[[138 131 130 100]
 [139 132 130 100]
 [133 120 138 135]
 [142 122 142 136]
 [132 129 132 113]]
->
[[139 132 130]
 [133 120 138]]

[[128 124 133 143 129]
 [128 123 116 111 117]
 [121 131 124 121 133]
 [132 122 123 106 152]]
->
[[128 123 116]
 [121 131 124]]

[[127 125 140 128]
 [121 114 131 122]
 [118 130 138 120]
 [124 151 136 125]
 [141 138 137 139]]
->
[[121 114 131]
 [118 130 138]]

[[131 106 121]
 [129 105 118]
 [125 108 115]
 [113 125 108]]
->
[[129 105 118]
 [125 108 115]]

[[133 129 129 123]
 [144 118 106 113]
 [141 125 120 115]
 [113 136 144 130]]
->
[[144 118 106]
 [141 125 120]]

[[131 131 132]
 [143 140 150]
 [124 125 124]
 [122 124 121]]
->
[[143 140 150]
 [124 125 124]]

[[130 136 131 121]
 [141 111 128 132]
 [134 121 104 121]]
->
[[141 111 128]
 [134 121 104]]
---
[[125 117]
 [131 126]
 [152 129]
 [126 132]
 [120 141]]
->
[[125 117]
 [131 126]
 [152 129]]

[[123 133 109 119 116]
 [126 133 127 130 122]
 [124 115 130 105 119]
 [123 126 121 123 122]
 [122 153 137 137 141]]
->
[[123 133]
 [126 133]
 [124 115]]

[[134 109 124 127 107]
 [135 114 137 132 104]
 [132 152 137 123 151]]
->
[[134 109]
 [135 114]
 [132 152]]

[[125 142]
 [118 149]
 [132 121]
 [118 142]]
->
[[125 142]
 [118 149]
 [132 121]]

[[113 117 123 115 134]
 [117 117 119 115 141]
 [152 145 129 142 124]]
->
[[113 117]
 [117 117]
 [152 145]]

[[125 131 137 150]
 [136 112 115 136]
 [124 136 113 143]]
->
[[125 131]
 [136 112]
 [124 136]]

[[114 114]
 [109 138]
 [105 117]
 [111 144]]
->
[[114 114]
 [109 138]
 [105 117]]

[[149 115]
 [119 122]
 [133 107]
 [104 120]
 [112 125]]
->
[[149 115]
 [119 122]
 [133 107]]
---
[[120 127 116 131 127 131 119]
 [135 132 128 124 129 127 129]
 [112 122 114 135 125 133 116]
 [134 132 127 124 129 127 129]
 [120 128 109 131 127 132 114]
 [125 123 139 131 127 127 134]
 [132 133 120 125 129 129 124]
 [124 120 149 132 127 125 141]]
->
[[120 128 109 131 127 132 114]
 [112 122 114 135 125 133 116]
 [120 127 116 131 127 131 119]
 [132 133 120 125 129 129 124]
 [134 132 127 124 129 127 129]
 [135 132 128 124 129 127 129]
 [125 123 139 131 127 127 134]
 [124 120 149 132 127 125 141]]

[[136 129 140 133 116 123 128 118 128 122]
 [132 134 133 151 141 133 140 138 119 134]
 [136 128 130 119 117 128 132 121 129 126]]
->
[[136 128 130 119 117 128 132 121 129 126]
 [132 134 133 151 141 133 140 138 119 134]
 [136 129 140 133 116 123 128 118 128 122]]

[[148 133 136 135 150 145 138 135 144 136 134 132 148 132 132]
 [127 108 130 117 120 128 131 119 126 109 125 128 125 108 118]
 [138 140 132 138 142 136 132 137 137 140 133 129 140 138 137]
 [154 130 137 132 153 150 140 132 145 131 135 130 152 127 129]
 [151 134 138 137 147 147 140 135 143 136 137 131 149 132 134]
 [118 132 123 128 122 119 120 126 120 131 124 127 119 135 129]]
->
[[118 132 123 128 122 119 120 126 120 131 124 127 119 135 129]
 [127 108 130 117 120 128 131 119 126 109 125 128 125 108 118]
 [138 140 132 138 142 136 132 137 137 140 133 129 140 138 137]
 [148 133 136 135 150 145 138 135 144 136 134 132 148 132 132]
 [154 130 137 132 153 150 140 132 145 131 135 130 152 127 129]
 [151 134 138 137 147 147 140 135 143 136 137 131 149 132 134]]

[[134 123 138 139 118 129 148 122 132]
 [120 134 136 133 133 133 133 139 149]]
->
[[120 134 136 133 133 133 133 139 149]
 [134 123 138 139 118 129 148 122 132]]

[[117 119 118 140 146]
 [152 128 151 113 130]
 [137 136 112 102 111]
 [147 116 137 102 126]]
->
[[137 136 112 102 111]
 [117 119 118 140 146]
 [147 116 137 102 126]
 [152 128 151 113 130]]

[[143 145 137 138 138 135 140 144 139 136 145 135 144]
 [136 146 142 132 141 141 143 135 137 134 136 145 141]
 [143 138 140 136 139 147 140 134 138 154 138 140 139]]
->
[[143 145 137 138 138 135 140 144 139 136 145 135 144]
 [143 138 140 136 139 147 140 134 138 154 138 140 139]
 [136 146 142 132 141 141 143 135 137 134 136 145 141]]
---
[[108 130 126 139 114]
 [119 133 137 137 112]
 [135 117 125 138 132]
 [127 138 133 135 115]
 [124 134 106 133 131]
 [138 114 128 112 123]
 [144 125 116 139 136]
 [119 139 136 126 141]]
->
[[119 133 137 137 112]
 [119 139 136 126 141]
 [127 138 133 135 115]
 [138 114 128 112 123]
 [108 130 126 139 114]
 [135 117 125 138 132]
 [144 125 116 139 136]
 [124 134 106 133 131]]

[[135 123 134 129 142 127 126 133 137 122 131 109 134 135 127]
 [121 128 114 135 113 121 127 113 117 145 121 156 114 127 134]
 [135 123 136 127 143 129 126 136 138 120 134 107 137 134 125]
 [126 127 133 124 132 128 127 131 129 129 137 127 132 126 122]]
->
[[135 123 136 127 143 129 126 136 138 120 134 107 137 134 125]
 [135 123 134 129 142 127 126 133 137 122 131 109 134 135 127]
 [126 127 133 124 132 128 127 131 129 129 137 127 132 126 122]
 [121 128 114 135 113 121 127 113 117 145 121 156 114 127 134]]

[[114 104 136 133 110 129 115 118]
 [139 127 109 144 145 113  99 133]
 [138 122 122 138 139 111 117 144]]
->
[[114 104 136 133 110 129 115 118]
 [138 122 122 138 139 111 117 144]
 [139 127 109 144 145 113  99 133]]

[[130 122 136 140 127 125 128 132 129]
 [128 132 120 112 131 148 142 124 120]
 [130 136 119 107 133 157 152 124 114]
 [126 127 123 128 126 117 111 124 135]
 [126 122 135 143 125 107 110 131 138]
 [129 130 125 120 129 136 134 126 125]
 [129 136 122 113 131 144 144 126 119]]
->
[[130 122 136 140 127 125 128 132 129]
 [126 122 135 143 125 107 110 131 138]
 [129 130 125 120 129 136 134 126 125]
 [126 127 123 128 126 117 111 124 135]
 [129 136 122 113 131 144 144 126 119]
 [128 132 120 112 131 148 142 124 120]
 [130 136 119 107 133 157 152 124 114]]

[[139 128 121 128 124 129 132 126 126 122]
 [130 125 110 127 126 111 127 129 128 118]
 [130 141 140 128 133 148 131 124 130 141]
 [138 134 134 125 125 140 135 125 128 132]
 [119 145 118 126 125 129 129 131 123 119]
 [112 125 131 127 130 126 122 130 129 126]
 [128 113 120 127 125 101 133 128 130 129]
 [143 127 133 129 129 130 133 127 127 133]]
->
[[130 141 140 128 133 148 131 124 130 141]
 [138 134 134 125 125 140 135 125 128 132]
 [143 127 133 129 129 130 133 127 127 133]
 [112 125 131 127 130 126 122 130 129 126]
 [139 128 121 128 124 129 132 126 126 122]
 [128 113 120 127 125 101 133 128 130 129]
 [119 145 118 126 125 129 129 131 123 119]
 [130 125 110 127 126 111 127 129 128 118]]

[[151 108 141 137 116 118 153 143 106 110 146 125 137]
 [115 142 118 110 135 119 137 136 144 122 104 143 129]
 [136 110 151 103 145 143 133 123 138 120 127 141 133]
 [122 121 108 113 128 147 120 125 122 151 112 113 120]
 [125 127 133 103 146 120 107 131 146 138 150 147 127]]
->
[[136 110 151 103 145 143 133 123 138 120 127 141 133]
 [151 108 141 137 116 118 153 143 106 110 146 125 137]
 [125 127 133 103 146 120 107 131 146 138 150 147 127]
 [115 142 118 110 135 119 137 136 144 122 104 143 129]
 [122 121 108 113 128 147 120 125 122 151 112 113 120]]

[[127 125 118 135 112 127 131 123 113 111 123 124 114 132 133]
 [129 129 121 135 104 135 128 132 142 138 127 121 118 123 126]]
->
[[129 129 121 135 104 135 128 132 142 138 127 121 118 123 126]
 [127 125 118 135 112 127 131 123 113 111 123 124 114 132 133]]

[[140 126 106 124 138]
 [132 119 123 110 119]
 [121 125 137 120 118]
 [127 133 133 140 132]
 [126 122 139 117 116]]
->
[[126 122 139 117 116]
 [121 125 137 120 118]
 [127 133 133 140 132]
 [132 119 123 110 119]
 [140 126 106 124 138]]
